Below is a small trained network, with its code and all its weights. Each question gives an input and a class and asks what happens when units are switched off, that is, made to give their printed mean instead of their output.

import numpy as np


def w(rows, s, z=0):
    codes = np.array(rows[::2]) - 128.0
    scale = np.full(codes.shape[1], s)
    scale[-1] = z or s
    return codes * scale


def norm(h):
    return h / np.sqrt((h * h).mean(-1, keepdims=True) + 1e-5)


def f(y):
    return y / 2 * (1 + np.tanh(0.7978845608 * (y + 0.044715 * y**3)))


def log_softmax(a):
    a = a - a.max(-1, keepdims=True)
    return a - np.log(np.exp(a).sum(-1, keepdims=True))


def net(x, mask):
    res = np.array(x, float).reshape(1, 4) / 4 @ E
    u = 0
    for l in range(2):
        y = f(norm(res) @ A[l][:, :-1].T + A[l][:, -1])
        res = res + np.where(mask[u : u + 3], y, B[l][:, -1]) @ B[l][:, :-1]
        u += 3
    return log_softmax(norm(res)[-1] @ U[:, :-1].T + U[:, -1])


A, B = {}, {}
E = w([
[169,77,222,120,110,121,250,173,255],'x0',
[104,134,89,131,6,78,66,133,142],'x1',
[162,73,158,161,155,63,187,19,120],'x2',
[245,123,210,174,153,233,84,74,115],'x3',
],0.0084)
A[0] = w([
[98,157,133,79,193,164,159,55,80,118],'0.n1',
[109,82,189,160,87,13,94,76,137,107],'0.n2',
[79,239,139,18,104,80,244,180,254,3],'0.n3',
],0.0049,0.0015)
B[0] = w([
[104,125,159,131,75,161,146,102,190,171],'0.n1',
[139,154,72,102,252,124,140,204,229,174],'0.n2',
[124,134,180,217,32,159,210,233,146,253],'0.n3',
],0.012,0.004)
A[1] = w([
[245,157,233,119,169,144,154,40,145,176],'1.n1',
[183,132,182,120,211,152,131,149,67,145],'1.n2',
[1,204,40,38,79,112,61,181,63,250],'1.n3',
],0.007,0.0024)
B[1] = w([
[103,182,117,71,143,170,116,34,100,222],'1.n1',
[208,113,186,176,105,87,116,9,121,162],'1.n2',
[141,90,76,192,86,124,24,206,87,254],'1.n3',
],0.012,0.008)
U = w([
[113,130,196,124,84,96,176,199,118,237],'0',
[134,71,72,186,98,92,1,160,23,157],'1',
[180,118,220,100,174,201,110,2,55,214],'2',
[142,119,79,90,183,57,132,79,131,5],'3',
],0.012,0.0026)

Each question gives the input, the list of numbers given to net, and the class t.
The units are the neurons (one row each of A and B). Each row of codes is followed by its name. A weight is (code - 128) times the scale printed after its matrix; where a second scale follows, it is the last column's (A, B and U).
mask holds one flag per neuron, layer by layer. A switched-off neuron (its flag False) gives its mean, the last column of its row in B, instead of its output. The means were averaged over made-up inputs and are rounded, as every weight is.
A unit's drop is (log p(t) with every unit on - log p(t) with that unit switched off) / (log p(t) with every unit on - log p(t) with every unit switched off).
unit that matters most: the unit with the biggest drop
top k neurons: the k neurons with the biggest drops, biggest first
drop when u is switched off: that unit's drop, to one decimal
input [1,2,2,-6], class 0: top 2 neurons => [0.n3; 1.n3]
input [8,0,-3,5], class 2: unit that matters most => 1.n1
input [-5,-6,0,0], class 2: top 2 neurons => [0.n1; 1.n3]
input [0,8,5,1], class 3: top 3 neurons => [0.n2; 1.n3; 0.n3]
input [3,7,2,0], class 0: top 2 neurons => [1.n3; 1.n1]
input [-2,2,3,1], class 3: top 2 neurons => [1.n3; 0.n2]
input [-4,-7,2,-3], class 2: top 2 neurons => [1.n3; 0.n1]
input [4,-8,-4,0], class 2: top 3 neurons => [1.n3; 1.n2; 0.n2]
input [-5,-5,8,-4], class 3: top 2 neurons => [0.n2; 1.n1]
input [-8,-3,-2,6], class 2: top 3 neurons => [1.n3; 1.n2; 0.n1]
input [1,0,0,0], class 0: drop when 1.n3 is switched off => 0.1
input [0,0,0,-7], class 0: drop when 0.n3 is switched off => 2.7
input [-3,5,8,2], class 3: drop when 1.n3 is switched off => 0.3
